Questions about the matrix below. Indices start at 0.
1) What is the entry in the bottom-left corner?
2) What is the entry just left of the smallest entry?
3) What is the entry at row 1, column 0?
4) What is the entry in row 2 and column 0?
5) What is the entry in row 1 and column 2?
6) What is the entry in row 2 and column 2?
7) What is the entry at row 0, column 2?
8) What is the entry just right of the smallest entry?
array([[6, 3, 2, 4, 6, 4],
       [4, 6, 5, 7, 3, 5],
       [3, 5, 6, 7, 3, 6],
       [5, 0, 4, 4, 4, 3],
       [7, 6, 2, 5, 5, 5]])
1) 7
2) 5
3) 4
4) 3
5) 5
6) 6
7) 2
8) 4

[[ 27  20   0 -14  14  14  29   4 -18 -32   6  25 -24  18  22  -5]
 [  2 -10  57   4  21  -8  13  32  17 -13 -27  10   9  -2  26  19]
 [  1  -2 -18  16   0  19 -22   0   4  34  -2 -30  -2 -33   2 -22]
 [  5 -28  14 -10  11  -7 -10   2  -1  21 -13  28  -4   1   2 -23]
 [-25  -5 -12  -8 -18  20  33 -45   7  27   4 -35   9  20  16 -15]
 [ 23 -25  19  14  25 -20   6 -13 -21   9 -10 -15 -14   5  21  19]
 [ 29 -14 -26 -10  -5  -1   5 -17  10 -16  36  -2  -4   7   0 -28]
 [ -4  10 -14  30 -17 -20   6  14  -8  -9  -4 -27  -9   5 -18   1]
 [ -4  32  -3  25  37  46 -12  23  -1  -4  12 -16  13  -8   2 -36]
 [ 50   6   1  24  41  10  30  -8 -27   0  27  -2 -28  32  25   2]]
The bottom-right entry is 2
Read off the largest entry in the first row.
Answer: 29
Read off the entry in the top-right corner.
Answer: -5
The smallest entry in the last row -> -28
Read off the first entry in the row that holds the largest entry.
Answer: 2
Read off the fifth-last entry, reading row by row.
Answer: -2
Read off the largest entry in the last row.
Answer: 50
Read off the smallest entry in the last column.
Answer: -36
Read off the top entry of the column that holds the largest entry.
Answer: 0
The first entry, reading row by row is 27
Read off the last entry in the row that holds the smallest entry.
Answer: -15
Read off the first entry of the smallest entry's row.
Answer: -25
Read off the smallest entry in the first row.
Answer: -32
The maximum is 57
The smallest entry -> -45
The entry directly below the largest entry -> -18
Read off the 3rd entry on the diagonal from the top-right corner.
Answer: -33
Read off the fourth entry in reading order.
Answer: -14
Read off the entry directly above -3.
Answer: -14
Read off the second entry in reading order.
Answer: 20
Read off the entry directly above the smallest entry.
Answer: 2
Read off the entry just left of the smallest entry.
Answer: 33
Read off the entry just right of the smallest entry.
Answer: 7
Read off the bottom entry of the column that holds the smallest entry.
Answer: -8
The entry directly below the smallest entry -> -13
The 2nd-last entry, reading row by row: 25
The last entry of the largest entry's row: 19
The top entry of the column that holds the smallest entry is 4

93,-23,-143,-92,401,-507,264,389,405,57,234,215,713,239
The entry just left of 401 is -92
The entry just left of 239: 713
The last entry? 239
The entry just left of 57? 405
The second entry from the left? -23
